m =
[[127 125 127 131 141 131 121 121 116 118 127 146 127 135]
 [137 137 133 137 130 119 124 128 137 124 111 134 126 129]
 [127 125 129 143 138 117 120 126 122 112 109 146 133 132]
 [127 129 118 130 128 130 125 133 130 124 124 137 127 141]
 [136 133 141 134 142 129 122 114 121 122 127 136 123 118]
 [125 130 111 130 137 120 118 132 128 116 128 132 139 150]
 [126 127 128 138 122 124 129 134 133 126 116 130 129 125]
 [131 133 117 133 130 129 120 132 132 122 119 142 128 145]
 [133 134 132 127 127 128 135 131 135 130 127 126 117 125]
 [139 135 144 129 135 130 120 112 127 134 132 122 131 114]
 [116 118 128 128 132 113 145 140 124 116 125 125 119 124]
 [138 140 128 131 130 129 120 124 137 130 126 127 128 132]
 [126 131 109 128 125 132 123 136 133 126 131 130 132 148]
 [129 130 125 136 125 124 129 135 134 123 114 137 124 132]
 [132 135 119 133 131 131 119 129 132 123 122 141 128 143]
 [128 125 144 129 139 116 135 122 121 121 126 124 123 112]]
m[0,-14] = 127
m[-7,-3] = 122
m[:, -11] = [131, 137, 143, 130, 134, 130, 138, 133, 127, 129, 128, 131, 128, 136, 133, 129]
m[6,-9] = 124
m[6,-1] = 125
m[:, -1] = [135, 129, 132, 141, 118, 150, 125, 145, 125, 114, 124, 132, 148, 132, 143, 112]
m[-4,0] = 126
m[-14,-11] = 143
m[-10,4] = 122
m[:, 6] = [121, 124, 120, 125, 122, 118, 129, 120, 135, 120, 145, 120, 123, 129, 119, 135]
m[7] = [131, 133, 117, 133, 130, 129, 120, 132, 132, 122, 119, 142, 128, 145]
m[6,3] = 138
m[-11,-6] = 128
m[:, -4] = [127, 111, 109, 124, 127, 128, 116, 119, 127, 132, 125, 126, 131, 114, 122, 126]
m[-15,12] = 126
m[12,8] = 133
m[2,-8] = 120
m[-10,-6] = 133
m[:, -5] = [118, 124, 112, 124, 122, 116, 126, 122, 130, 134, 116, 130, 126, 123, 123, 121]
m[14,-1] = 143
m[-16,-13] = 125
m[14,10] = 122
m[-12,-11] = 134
m[1,-8] = 124
m[3,9] = 124
m[11,3] = 131
m[-15] = [137, 137, 133, 137, 130, 119, 124, 128, 137, 124, 111, 134, 126, 129]
m[-9,12] = 128
m[:, -2] = [127, 126, 133, 127, 123, 139, 129, 128, 117, 131, 119, 128, 132, 124, 128, 123]
m[-11,-11] = 130
m[9,-6] = 127
m[-6,-4] = 125
m[1,-5] = 124
m[11] = [138, 140, 128, 131, 130, 129, 120, 124, 137, 130, 126, 127, 128, 132]
m[-13,-12] = 118
m[-7,-1] = 114
m[14] = [132, 135, 119, 133, 131, 131, 119, 129, 132, 123, 122, 141, 128, 143]
m[6,1] = 127
m[-5,-1] = 132

B =
[[136 133 142 124 118]
 [134 133 124 119 139]
 [133 133 123 117 135]
 [139 126 135 128 137]
 [137 138 140 124 121]
 [121 128 147 117 136]
 [119 128 117 137 128]
 [134 113 130 129 118]
 [132 121 125 127 115]
 [141 133 116 121 126]
 [130 129 107 137 133]
 [111 128 116 136 130]
 [124 119 145 121 133]
 [123 144 120 137 132]
 [116 128 124 120 131]]
B[0][0] = 136
B[6][2] = 117
B[:, 3] = [124, 119, 117, 128, 124, 117, 137, 129, 127, 121, 137, 136, 121, 137, 120]
B[6][4] = 128
B[9][1] = 133
B[2][4] = 135
B[2][2] = 123
B[13][0] = 123
B[11][0] = 111
B[3][0] = 139
B[7][2] = 130
B[3][3] = 128
B[14][3] = 120
B[4][0] = 137
B[:, 2] = [142, 124, 123, 135, 140, 147, 117, 130, 125, 116, 107, 116, 145, 120, 124]
B[5][2] = 147
B[3] = [139, 126, 135, 128, 137]
B[14][2] = 124
B[6][1] = 128
B[4][1] = 138
B[12] = [124, 119, 145, 121, 133]
B[3][2] = 135
B[1][2] = 124
B[8][1] = 121
B[12][1] = 119
B[0][4] = 118
B[12][4] = 133
B[9][3] = 121
B[9] = [141, 133, 116, 121, 126]
B[14][4] = 131

data = [133 141 114 124 144 141 139 157]
data[0]	133
data[2]	114
data[7]	157

M =
[[126 113 152 119 119 133 143 107 135]
 [126 113 152 119 119 133 143 108 135]
 [126 124 121 112 116 140 154 140 122]]
M[0,0] = 126
M[1,4] = 119
M[:, 6] = [143, 143, 154]
M[:, 8] = [135, 135, 122]
M[2,2] = 121
M[:, 4] = [119, 119, 116]
M[:, 0] = [126, 126, 126]
M[1,0] = 126

X = 120	120	137	101	135	155	135	123	112	145	104	108	158
X[0]	120
X[12]	158
X[7]	123
X[5]	155
